Here is a tiny trained network, its code and every weight. The questions are about switching its units off for an input and a class, where a switched-off unit gives its printed mean instead of its output.

import numpy as np


def w(rows, s, z=0):
    codes = np.array(rows[::2]) - 128.0
    scale = np.full(codes.shape[1], s)
    scale[-1] = z or s
    return codes * scale


def norm(h):
    return h / np.sqrt((h * h).mean(-1, keepdims=True) + 1e-5)


def f(y):
    return np.maximum(y, 0)


def log_softmax(a):
    a = a - a.max(-1, keepdims=True)
    return a - np.log(np.exp(a).sum(-1, keepdims=True))


def net(x, mask):
    res = np.array(x, float).reshape(1, 8) / 4 @ E
    u = 0
    for l in range(3):
        y = f(norm(res) @ A[l][:, :-1].T + A[l][:, -1])
        res = res + np.where(mask[u : u + 4], y, B[l][:, -1]) @ B[l][:, :-1]
        u += 4
    return log_softmax(norm(res)[-1] @ U[:, :-1].T + U[:, -1])


A, B = {}, {}
E = w([
[160,46,214,176,123,115,111,102,112,120],'x0',
[78,135,76,106,76,166,106,177,186,152],'x1',
[147,239,155,122,146,152,128,138,153,98],'x2',
[98,203,107,2,147,123,160,91,81,145],'x3',
[80,97,198,88,147,251,133,175,108,154],'x4',
[172,129,87,170,205,139,199,160,150,96],'x5',
[91,116,107,92,174,117,53,101,121,31],'x6',
[153,162,201,100,165,98,165,154,105,98],'x7',
],0.011)
A[0] = w([
[78,120,203,125,2,146,126,161,124,197,3],'L0N1',
[46,121,73,115,39,141,178,179,150,170,44],'L0N2',
[117,146,92,100,119,77,119,80,122,118,142],'L0N3',
[140,204,76,148,124,113,98,141,140,87,39],'L0N4',
],0.008,0.0053)
B[0] = w([
[233,156,241,60,2,116,30,116,160,197,247],'L0N1',
[132,83,98,82,119,90,138,140,163,200,253],'L0N2',
[139,154,105,210,150,213,123,181,125,143,253],'L0N3',
[73,210,145,109,92,10,157,178,225,58,196],'L0N4',
],0.0099,0.0037)
A[1] = w([
[88,2,162,176,121,89,93,103,150,99,14],'L1N1',
[56,161,103,76,156,172,102,85,120,133,51],'L1N2',
[172,131,115,192,110,83,154,55,91,142,20],'L1N3',
[183,121,190,45,212,106,175,142,89,123,2],'L1N4',
],0.0097,0.0067)
B[1] = w([
[165,92,127,182,79,124,36,142,103,5,253],'L1N1',
[107,38,104,108,192,95,51,125,108,167,220],'L1N2',
[88,182,94,175,85,146,137,39,58,186,208],'L1N3',
[18,153,219,155,129,94,220,127,98,101,211],'L1N4',
],0.011,0.0032)
A[2] = w([
[72,147,105,56,182,150,54,81,102,102,1],'L2N1',
[98,127,160,210,151,254,140,202,151,171,47],'L2N2',
[185,126,172,85,172,126,187,131,87,103,53],'L2N3',
[100,121,123,121,105,131,146,128,133,116,72],'L2N4',
],0.0083,0.0063)
B[2] = w([
[92,79,107,86,231,147,88,75,130,109,253],'L2N1',
[250,98,163,34,109,152,208,152,141,82,250],'L2N2',
[40,166,153,145,130,240,127,107,60,128,197],'L2N3',
[87,112,119,95,139,133,93,93,189,59,128],'L2N4',
],0.013,0.0021)
U = w([
[194,92,166,114,140,183,216,173,174,103,155],'0',
[155,152,95,214,106,71,176,24,84,191,62],'1',
[153,46,144,217,93,123,56,111,117,38,122],'2',
[43,105,102,68,215,158,47,98,107,117,143],'3',
[97,106,8,102,111,120,174,164,181,216,3],'4',
[59,178,235,144,182,148,223,101,74,115,209],'5',
[122,237,85,142,169,65,133,139,222,51,109],'6',
[150,114,206,82,23,147,83,114,157,232,165],'7',
],0.019,0.0031)

Each question gives the input, the list of numbers given to net, and the class t.
The units are the neurons (one row each of A and B). Each row of codes is followed by its name. A weight is (code - 128) times the scale printed after its matrix; where a second scale follows, it is the last column's (A, B and U).
mask holds one flag per neuron, layer by layer. A switched-off neuron (its flag False) gives its mean, the last column of its row in B, instead of its output. The means were averaged over made-up inputs and are rounded, as every weight is.
A unit's drop is (log p(t) with every unit on - log p(t) with that unit switched off) / (log p(t) with every unit on - log p(t) with every unit switched off).
The circuit of an input: a set's keep is (log p(t) with only the set's units on - log p(t) with every unit switched off) / (log p(t) with every unit on - log p(t) with every unit switched off). Starting from all 12 units, units are removed one at a time, each time the one whose removal leaves the highest keep (on an exact tie, the one counted first), for as long as the keep stays at least 0.8.
circuit, biggest first: the units of the circuit, biggest drop first
k most important neurons: the k neurons with the biggest drops, biggest first
top k neurons in layer l: the k neurons of layer l with the biggest drops, biggest first
drop of u: that unit's drop, to one decimal
input [-5,-2,6,4,7,3,-5,-5], class 0: circuit, biggest first	(L2N2)
input [-3,4,-4,-7,-6,7,-6,8], class 1: 3 most important neurons	(L0N3; L1N3; L0N4)
input [0,-2,4,-2,1,2,7,-2], class 6: 3 most important neurons	(L0N4; L1N2; L1N3)
input [6,8,-4,5,2,7,-8,2], class 7: 2 most important neurons	(L0N1; L0N2)
input [8,6,6,-3,-7,2,1,5], class 6: circuit, biggest first	(L0N4; L1N1)
input [-2,-3,4,-6,-7,-6,-1,-2], class 1: 2 most important neurons	(L1N3; L1N1)
input [7,-1,-8,8,-5,-7,1,1], class 1: top 2 neurons in layer 2	(L2N2; L2N1)
input [7,-6,6,-1,-8,2,6,6], class 5: top 2 neurons in layer 1	(L1N4; L1N1)
input [4,-8,5,0,1,5,-2,-7], class 1: drop of L1N3	3.3
input [4,-7,2,7,0,-8,3,-1], class 3: drop of L2N1	0.4
input [2,1,-7,0,-7,8,1,5], class 1: drop of L1N4	0.0
input [-5,-8,2,-7,-8,-3,8,1], class 6: drop of L1N1	0.1
